Here is a tiny trained network, its code and every weight. The questions are about switching its units off for an input and a class, where a switched-off unit gives its printed mean instead of its output.

import numpy as np


def w(rows, s, z=0):
    codes = np.array(rows[::2]) - 128.0
    scale = np.full(codes.shape[1], s)
    scale[-1] = z or s
    return codes * scale


def f(y):
    return np.maximum(y, 0)


def log_softmax(a):
    a = a - a.max(-1, keepdims=True)
    return a - np.log(np.exp(a).sum(-1, keepdims=True))


def net(x, mask):
    res = np.array(x, float).reshape(1, 8) / 4 @ E
    y = f(res @ A[0][:, :-1].T + A[0][:, -1])
    res = res + np.where(mask, y, B[0][:, -1]) @ B[0][:, :-1]
    return log_softmax(res[-1] @ U[:, :-1].T + U[:, -1])


A, B = {}, {}
E = w([
[126,126,124,121,123,126,122,129,131],'x0',
[87,136,95,105,158,232,181,135,189],'x1',
[141,171,136,140,146,63,144,252,135],'x2',
[99,75,159,76,150,44,188,68,145],'x3',
[117,120,123,117,114,126,124,133,128],'x4',
[149,145,191,138,77,146,136,126,184],'x5',
[123,122,128,123,124,128,121,130,130],'x6',
[125,134,128,124,125,129,132,127,122],'x7',
],0.018)
A[0] = w([
[85,181,87,158,136,183,84,130,169,62],'n1',
[180,127,143,154,70,74,60,83,47,35],'n2',
[188,171,94,167,71,196,47,169,52,28],'n3',
[199,144,152,146,115,71,52,129,95,1],'n4',
[174,197,241,137,42,142,83,90,201,29],'n5',
[116,128,1,122,216,110,75,109,28,60],'n6',
[129,103,114,141,89,175,90,9,99,34],'n7',
],0.0097,0.0055)
B[0] = w([
[169,142,141,93,184,107,174,87,183,201],'n1',
[113,137,50,83,186,218,135,95,125,207],'n2',
[85,113,167,80,135,55,210,87,58,247],'n3',
[146,167,74,89,155,146,110,124,204,193],'n4',
[119,61,217,165,53,174,110,153,156,216],'n5',
[170,6,178,230,90,204,102,156,124,241],'n6',
[93,230,121,173,170,52,87,219,79,236],'n7',
],0.011,0.015)
U = w([
[143,64,157,154,63,175,105,129,128,82],'0',
[141,202,116,137,147,73,98,244,102,253],'1',
[99,141,65,64,157,223,146,80,168,115],'2',
[107,62,163,72,151,37,157,7,97,45],'3',
],0.014,0.0054)

Each question gives the input, the list of numbers given to net, and the class t.
The units are the neurons (one row each of A and B). Each row of codes is followed by its name. A weight is (code - 128) times the scale printed after its matrix; where a second scale follows, it is the last column's (A, B and U).
mask holds one flag per neuron, in row order. A switched-off neuron (its flag False) gives its mean, the last column of its row in B, instead of its output. The means were averaged over made-up inputs and are rounded, as every weight is.
A unit's drop is (log p(t) with every unit on - log p(t) with that unit switched off) / (log p(t) with every unit on - log p(t) with every unit switched off).
The circuit of an input: a set's keep is (log p(t) with only the set's units on - log p(t) with every unit switched off) / (log p(t) with every unit on - log p(t) with every unit switched off). Starting from all 7 units, units are removed one at a time, each time the one whose removal leaves the highest keep (on an exact tie, the one counted first), for as long as the keep stays at least 0.8.
circuit, biggest first: the units of the circuit, biggest drop first
top k neurons: the k neurons with the biggest drops, biggest first
drop of u: that unit's drop, to one decimal
input [-2,0,4,-6,5,0,7,-6], class 3: circuit, biggest first : n3; n7
input [-3,0,5,-4,0,-6,8,4], class 0: circuit, biggest first : n6
input [-2,7,6,-6,-4,3,5,0], class 2: top 2 neurons : n7; n1
input [-2,-4,-4,3,-8,1,-4,1], class 1: top 2 neurons : n7; n3
input [6,1,1,-2,2,-1,-1,-7], class 3: circuit, biggest first : n7; n6; n2
input [8,-2,5,2,-3,6,7,-7], class 0: top 2 neurons : n7; n5
input [7,-6,5,-7,-6,6,5,-1], class 3: top 3 neurons : n3; n6; n7
input [8,-5,-2,-7,1,-5,4,-2], class 3: top 2 neurons : n3; n5
input [-5,-7,-3,-5,8,2,3,1], class 2: top 2 neurons : n2; n4
input [5,-6,-1,8,-1,8,-4,-2], class 0: top 2 neurons : n5; n3
input [-4,7,6,1,-8,1,7,-1], class 2: top 2 neurons : n7; n1
input [-8,6,5,-5,0,4,-4,-2], class 2: top 3 neurons : n7; n1; n6
input [0,4,-7,5,-5,-6,-8,4], class 1: top 2 neurons : n7; n5
input [-4,2,6,-1,-6,6,6,-8], class 0: circuit, biggest first : n7
input [5,4,-5,-7,-8,0,0,-5], class 3: top 2 neurons : n3; n1
input [-4,-4,4,-6,-8,-3,-3,0], class 3: top 2 neurons : n3; n7
input [3,5,-1,-1,-6,5,-3,-5], class 0: top 3 neurons : n5; n2; n4
input [-6,3,1,3,-3,-2,-1,6], class 2: top 3 neurons : n3; n7; n6
input [-3,-2,-6,4,7,4,4,-3], class 1: top 3 neurons : n7; n6; n3
input [8,-6,3,-7,-7,-1,8,-1], class 3: circuit, biggest first : n3
input [6,6,5,3,1,-4,2,4], class 2: drop of n5 : 0.6
input [2,-6,-3,-6,-5,2,1,8], class 2: drop of n4 : 0.7
input [-7,-3,-2,-6,5,-2,6,8], class 3: drop of n3 : 1.2
input [7,-5,-4,1,-3,-5,0,1], class 0: drop of n6 : 1.6
